Below is a small trained network, with its code and all its weights. Each question gives an input and a class and asks what happens when units are switched off, that is, made to give their printed mean instead of their output.

import numpy as np


def w(rows, s, z=0):
    codes = np.array(rows[::2]) - 128.0
    scale = np.full(codes.shape[1], s)
    scale[-1] = z or s
    return codes * scale


def f(y):
    return np.maximum(y, 0)


def log_softmax(a):
    a = a - a.max(-1, keepdims=True)
    return a - np.log(np.exp(a).sum(-1, keepdims=True))


def net(x, mask):
    res = np.array(x, float).reshape(1, 4) / 4 @ E
    y = f(res @ A[0][:, :-1].T + A[0][:, -1])
    res = res + np.where(mask, y, B[0][:, -1]) @ B[0][:, :-1]
    return log_softmax(res[-1] @ U[:, :-1].T + U[:, -1])


A, B = {}, {}
E = w([
[198,170,161,1],'x0',
[132,129,127,126],'x1',
[190,34,126,180],'x2',
[154,182,203,196],'x3',
],0.0091)
A[0] = w([
[152,73,135,142,64],'n0',
[225,9,141,126,36],'n1',
[88,139,205,96,59],'n2',
[95,217,115,147,66],'n3',
[162,133,123,96,122],'n4',
[187,53,197,180,94],'n5',
[188,118,136,96,182],'n6',
[120,80,120,208,141],'n7',
[111,110,158,168,142],'n8',
[170,132,211,107,199],'n9',
[157,95,108,50,145],'n10',
[74,173,137,104,64],'n11',
[87,78,17,60,37],'n12',
[112,76,68,88,91],'n13',
[78,159,85,101,60],'n14',
[59,179,128,106,100],'n15',
[186,189,174,124,134],'n16',
[182,144,204,104,180],'n17',
[46,100,82,168,254],'n18',
[177,104,97,60,105],'n19',
],0.014,0.0037)
B[0] = w([
[174,43,95,60,173],'n0',
[219,113,122,104,242],'n1',
[136,147,79,127,167],'n2',
[170,120,19,108,189],'n3',
[145,78,137,9,177],'n4',
[146,90,62,164,243],'n5',
[51,100,71,130,207],'n6',
[96,119,100,118,243],'n7',
[71,129,147,156,187],'n8',
[72,86,102,183,228],'n9',
[55,80,148,160,218],'n10',
[219,102,62,130,180],'n11',
[141,222,108,201,222],'n12',
[106,236,106,255,191],'n13',
[199,103,94,141,174],'n14',
[207,38,31,85,194],'n15',
[79,99,36,200,223],'n16',
[77,108,126,134,234],'n17',
[68,38,82,40,254],'n18',
[75,117,35,134,210],'n19',
],0.0068,0.0091)
U = w([
[244,105,82,78,89],'0',
[94,135,107,109,254],'1',
[38,122,103,89,8],'2',
[112,185,97,189,174],'3',
[120,128,151,58,198],'4',
[160,209,182,81,51],'5',
[193,249,208,128,68],'6',
[173,170,216,65,67],'7',
],0.013,0.0065)

Each question gives the input, the list of numbers given to net, and the class t.
The units are the neurons (one row each of A and B). Each row of codes is followed by its name. A weight is (code - 128) times the scale printed after its matrix; where a second scale follows, it is the last column's (A, B and U).
mask holds one flag per neuron, in row order. A switched-off neuron (its flag False) gives its mean, the last column of its row in B, instead of its output. The means were averaged over made-up inputs and are rounded, as every weight is.
A unit's drop is (log p(t) with every unit on - log p(t) with that unit switched off) / (log p(t) with every unit on - log p(t) with every unit switched off).
The circuit of an input: a set's keep is (log p(t) with only the set's units on - log p(t) with every unit switched off) / (log p(t) with every unit on - log p(t) with every unit switched off). Starting from the 12 units with the biggest drops (on a tie, the unit counted first), units are removed one at a time, each time the one whose removal leaves the highest keep (on an exact tie, the one counted first), for as long as the keep stays at least 0.8.
circuit, biggest first: the units of the circuit, biggest drop first
most important unit: the unit with the biggest drop
k most important neurons: the k neurons with the biggest drops, biggest first
drop of u: that unit's drop, to one decimal
input [8,0,-4,-4], class 2: most important unit : n10
input [-8,8,-7,6], class 1: 2 most important neurons : [n1, n18]
input [0,-4,-4,-5], class 3: 3 most important neurons : [n12, n13, n1]
input [-1,-6,0,-8], class 3: 2 most important neurons : [n12, n13]
input [3,-3,1,-6], class 3: 3 most important neurons : [n12, n13, n18]
input [8,3,-6,-1], class 2: circuit, biggest first : [n10, n19]
input [7,-1,0,-8], class 3: circuit, biggest first : [n12, n13]
input [-8,-6,8,-8], class 0: 3 most important neurons : [n1, n0, n18]
input [-8,2,7,6], class 2: 2 most important neurons : [n8, n7]
input [-4,4,6,5], class 0: circuit, biggest first : [n1, n0]
input [6,-2,6,-7], class 3: circuit, biggest first : [n13, n12]
input [-7,-1,5,5], class 2: 2 most important neurons : [n18, n7]
input [5,-4,-7,-3], class 0: 3 most important neurons : [n15, n11, n14]
input [-7,3,-8,-4], class 0: most important unit : n15
input [5,0,5,6], class 3: 4 most important neurons : [n18, n16, n9, n15]
input [5,2,-2,-8], class 3: 3 most important neurons : [n12, n13, n18]
input [7,-4,-5,3], class 2: drop of n4 : 0.1
input [4,-1,-1,-5], class 3: drop of n10 : -0.1
input [-2,5,0,-8], class 3: drop of n13 : 0.3
input [1,3,-8,8], class 0: most important unit : n15
